Below is a small trained network, with its code and all its weights. Each question gives an input and a class and asks what happens when units are switched off, that is, made to give their printed mean instead of their output.

import numpy as np


def w(rows, s, z=0):
    codes = np.array(rows[::2]) - 128.0
    scale = np.full(codes.shape[1], s)
    scale[-1] = z or s
    return codes * scale


def norm(h):
    return h / np.sqrt((h * h).mean(-1, keepdims=True) + 1e-5)


def f(y):
    return y / 2 * (1 + np.tanh(0.7978845608 * (y + 0.044715 * y**3)))


def log_softmax(a):
    a = a - a.max(-1, keepdims=True)
    return a - np.log(np.exp(a).sum(-1, keepdims=True))


def net(x, mask):
    res = np.array(x, float).reshape(1, 5) / 4 @ E
    u = 0
    for l in range(3):
        y = f(norm(res) @ A[l][:, :-1].T + A[l][:, -1])
        res = res + np.where(mask[u : u + 7], y, B[l][:, -1]) @ B[l][:, :-1]
        u += 7
    return log_softmax(norm(res)[-1] @ U[:, :-1].T + U[:, -1])


A, B = {}, {}
E = w([
[98,175,180,167,176],'x0',
[190,128,183,166,86],'x1',
[142,191,133,185,10],'x2',
[161,180,137,93,116],'x3',
[116,83,138,128,141],'x4',
],0.011)
A[0] = w([
[106,119,147,162,167,40],'L0N0',
[143,164,122,78,122,157],'L0N1',
[174,95,73,101,99,45],'L0N2',
[162,173,184,127,37,3],'L0N3',
[163,2,133,68,196,182],'L0N4',
[157,139,113,56,116,33],'L0N5',
[195,124,105,164,122,166],'L0N6',
],0.0091,0.0059)
B[0] = w([
[158,71,161,150,238,119],'L0N0',
[198,174,136,92,114,155],'L0N1',
[166,134,115,87,123,134],'L0N2',
[113,185,130,151,76,166],'L0N3',
[2,150,116,84,120,254],'L0N4',
[93,106,151,107,215,123],'L0N5',
[113,167,140,61,53,161],'L0N6',
],0.0095,0.0076)
A[1] = w([
[36,117,222,240,110,121],'L1N0',
[93,228,222,136,209,83],'L1N1',
[157,88,47,62,165,252],'L1N2',
[199,136,164,202,158,173],'L1N3',
[22,159,183,231,151,130],'L1N4',
[88,79,101,127,61,209],'L1N5',
[122,1,82,105,255,93],'L1N6',
],0.0083,0.0035)
B[1] = w([
[254,142,192,47,151,223],'L1N0',
[249,61,98,99,123,216],'L1N1',
[81,85,199,98,124,252],'L1N2',
[66,113,153,68,215,151],'L1N3',
[198,84,218,68,140,239],'L1N4',
[101,123,77,234,51,255],'L1N5',
[23,194,194,106,90,252],'L1N6',
],0.0072,0.0039)
A[2] = w([
[157,111,98,160,102,24],'L2N0',
[208,173,151,190,40,109],'L2N1',
[214,221,195,77,208,138],'L2N2',
[201,121,179,183,57,80],'L2N3',
[81,75,157,76,133,2],'L2N4',
[86,132,157,164,77,65],'L2N5',
[92,195,2,121,88,134],'L2N6',
],0.0099,0.0053)
B[2] = w([
[125,222,98,167,181,117],'L2N0',
[84,229,219,166,116,254],'L2N1',
[215,6,141,125,96,228],'L2N2',
[108,209,129,101,205,203],'L2N3',
[76,179,122,151,169,158],'L2N4',
[193,192,140,157,108,144],'L2N5',
[188,2,83,121,59,209],'L2N6',
],0.0088,0.0071)
U = w([
[118,116,66,171,186,3],'0',
[6,92,144,49,189,252],'1',
[88,75,37,161,44,174],'2',
[129,130,38,143,168,2],'3',
[108,148,101,146,187,2],'4',
[160,200,177,171,84,251],'5',
[192,51,178,72,180,251],'6',
],0.015,0.0064)

Each question gives the input, the list of numbers given to net, and the class t.
The units are the neurons (one row each of A and B). Each row of codes is followed by its name. A weight is (code - 128) times the scale printed after its matrix; where a second scale follows, it is the last column's (A, B and U).
mask holds one flag per neuron, layer by layer. A switched-off neuron (its flag False) gives its mean, the last column of its row in B, instead of its output. The means were averaged over made-up inputs and are rounded, as every weight is.
A unit's drop is (log p(t) with every unit on - log p(t) with that unit switched off) / (log p(t) with every unit on - log p(t) with every unit switched off).
most important unit: the unit with the biggest drop
k most important neurons: the k neurons with the biggest drops, biggest first
top k neurons in layer l: the k neurons of layer l with the biggest drops, biggest first
drop when u is switched off: that unit's drop, to one decimal
input [-8,4,-2,8,1], class 1: top 2 neurons in layer 0 -> (L0N5; L0N4)
input [6,2,2,1,-3], class 6: most important unit -> L2N2
input [5,-6,4,8,-6], class 6: top 3 neurons in layer 1 -> (L1N5; L1N1; L1N6)
input [-6,3,-2,8,6], class 1: top 3 neurons in layer 0 -> (L0N4; L0N5; L0N3)
input [-1,2,-3,8,5], class 1: 2 most important neurons -> (L0N4; L1N0)
input [-6,-8,-1,-7,-3], class 2: top 3 neurons in layer 2 -> (L2N6; L2N3; L2N1)
input [1,-2,0,-2,-8], class 6: 2 most important neurons -> (L1N5; L0N6)
input [8,-8,4,7,-6], class 6: 2 most important neurons -> (L2N2; L1N5)
input [-3,-3,-1,7,-3], class 6: top 2 neurons in layer 0 -> (L0N1; L0N4)
input [-8,7,-7,5,-7], class 1: top 2 neurons in layer 0 -> (L0N4; L0N5)
input [-4,-7,-1,-3,-4], class 2: drop when L2N2 is switched off -> -0.1
input [6,1,-2,7,-5], class 6: drop when L2N2 is switched off -> 0.1
input [-3,5,-7,5,-6], class 1: drop when L1N0 is switched off -> 0.2
input [-8,3,-4,1,4], class 1: top neuron in layer 1 -> (L1N2)
